Below is a small trained network, with its code and all its weights. Each question gives an input and a target symbol and asks what happens when units are switched off, that is, made to give their printed mean instead of their output.

import numpy as np


def w(rows, s, z=0):
    codes = np.array(rows[::2]) - 128.0
    scale = np.full(codes.shape[1], s)
    scale[-1] = z or s
    return codes * scale


def f(y):
    return np.maximum(y, 0)


def softmax(a):
    e = np.exp(a - a.max(-1, keepdims=True))
    return e / e.sum(-1, keepdims=True)


def log_softmax(a):
    a = a - a.max(-1, keepdims=True)
    return a - np.log(np.exp(a).sum(-1, keepdims=True))


def net(x, mask):
    ids = ['ΓΔΘΛΨαμτ'.index(c) for c in x.split()]
    T = len(ids)
    res = E[ids] + P[:T]
    r = res
    for j in range(2):
        rows = slice(2 * j, 2 * j + 2)
        q, k, v = (r @ M[0][rows].T for M in (Q, K, V))
        z = softmax(np.where(np.tri(T) > 0, q @ k.T / 2**0.5, -1e9)) @ v
        o = O[0][rows]
        res = res + np.where(mask[j], z, o[:, -1]) @ o[:, :-1]
    y = f(res @ A[0][:, :-1].T + A[0][:, -1])
    res = res + np.where(mask[2:6], y, B[0][:, -1]) @ B[0][:, :-1]
    return log_softmax(res[-1] @ U[:, :-1].T + U[:, -1])


Q, K, V, O, A, B = {}, {}, {}, {}, {}, {}
E = w([
[31,207,88,77,169],'Γ',
[160,154,101,10,169],'Δ',
[179,117,117,123,77],'Θ',
[221,129,188,100,164],'Λ',
[153,17,84,206,105],'Ψ',
[156,67,213,104,60],'α',
[153,168,11,182,151],'μ',
[132,222,131,191,8],'τ',
],0.016)
P = w([
[115,153,44,116,100],'0',
[121,156,169,191,139],'1',
[169,143,191,5,131],'2',
[117,148,60,125,110],'3',
[112,165,175,191,144],'4',
[165,141,191,5,132],'5',
[116,136,82,137,103],'6',
[110,170,178,193,144],'7',
[170,142,191,1,133],'8',
[124,130,87,129,109],'9',
],0.013)
Q[0] = w([
[136,114,81,85,42],'h1',
[126,79,119,110,80],'h1',
[70,121,123,59,232],'h2',
[105,121,221,254,131],'h2',
],0.012)
K[0] = w([
[149,89,141,116,209],'h1',
[107,78,107,118,137],'h1',
[207,100,185,34,151],'h2',
[105,171,197,177,10],'h2',
],0.013)
V[0] = w([
[136,139,150,220,25],'h1',
[30,3,55,121,206],'h1',
[177,84,188,55,127],'h2',
[157,227,164,114,43],'h2',
],0.0046)
O[0] = w([
[128,131,155,235,71,153],'h1',
[124,98,25,76,144,2],'h1',
[243,81,102,110,141,77],'h2',
[193,255,89,209,210,242],'h2',
],0.0055,0.0046)
A[0] = w([
[204,170,217,156,117,214],'n1',
[213,76,255,48,154,32],'n2',
[133,121,94,151,60,250],'n3',
[148,18,240,123,222,2],'n4',
],0.011,0.0023)
B[0] = w([
[98,39,144,128,178,250],'n1',
[76,139,61,169,108,217],'n2',
[156,148,102,84,97,178],'n3',
[255,222,137,125,85,162],'n4',
],0.015,0.013)
U = w([
[96,156,68,128,129,62],'Γ',
[71,147,111,87,180,125],'Δ',
[114,73,171,78,88,254],'Θ',
[251,143,140,78,207,209],'Λ',
[243,135,159,97,70,148],'Ψ',
[189,67,71,165,97,12],'α',
[98,177,127,200,71,117],'μ',
[44,70,91,184,163,131],'τ',
],0.012,0.0068)

Each question gives the input, a string of symbols that net reads in full, and the target symbol t.
The units are the heads (2 rows each of Q, K, V and O) and the neurons (one row each of A and B). Each row of codes is followed by its name. A weight is (code - 128) times the scale printed after its matrix; where a second scale follows, it is the last column's (O, A, B and U).
mask holds one flag per unit, heads first, then neurons. A switched-off unit (its flag False) gives its mean, the last column of its rows in O or B, instead of its output. The means were averaged over made-up inputs and are rounded, as every weight is.
A unit's drop is (log p(t) with every unit on - log p(t) with that unit switched off) / (log p(t) with every unit on - log p(t) with every unit switched off).
The circuit of an input: a set's keep is (log p(t) with only the set's units on - log p(t) with every unit switched off) / (log p(t) with every unit on - log p(t) with every unit switched off). Starting from all 6 units, units are removed one at a time, each time the one whose removal leaves the highest keep (on an exact tie, the one counted first), for as long as the keep stays at least 0.8.
circuit, biggest first: the units of the circuit, biggest drop first
k most important neurons: the k neurons with the biggest drops, biggest first
which heads matter: for each layer, one digit per head in row order, 1 if its drop is at least 0.15 and else 0, layers parted by /
drop when u is switched off: that unit's drop, to one decimal
input μ Θ μ Ψ μ μ τ α, target τ: circuit, biggest first => [n1]
input μ Γ α τ μ Δ Λ, target τ: which heads matter => 00
input μ μ μ μ Ψ Δ Ψ Θ, target Θ: circuit, biggest first => [n2; h2]
input τ Λ Ψ τ Δ Δ Λ Δ, target τ: 3 most important neurons => [n1; n2; n3]
input Δ μ Γ τ τ Θ, target τ: circuit, biggest first => [n2; n4]
input Γ Δ μ τ Δ, target τ: circuit, biggest first => [n4; n3]
input Ψ μ α Λ τ α Θ τ, target τ: which heads matter => 00
input Γ Λ Ψ α μ μ Ψ Λ Δ, target Γ: which heads matter => 00
input τ Γ μ μ μ τ, target Θ: 3 most important neurons => [n2; n4; n1]
input Ψ Ψ τ μ Λ, target τ: 2 most important neurons => [n1; n2]
input Γ μ Γ Λ Λ Γ Γ Θ, target Θ: drop when n2 is switched off => 1.0
input Θ α Θ Λ μ Ψ τ Δ τ, target Θ: drop when n4 is switched off => 0.2
input Ψ Λ α Θ α, target α: drop when n4 is switched off => 1.6
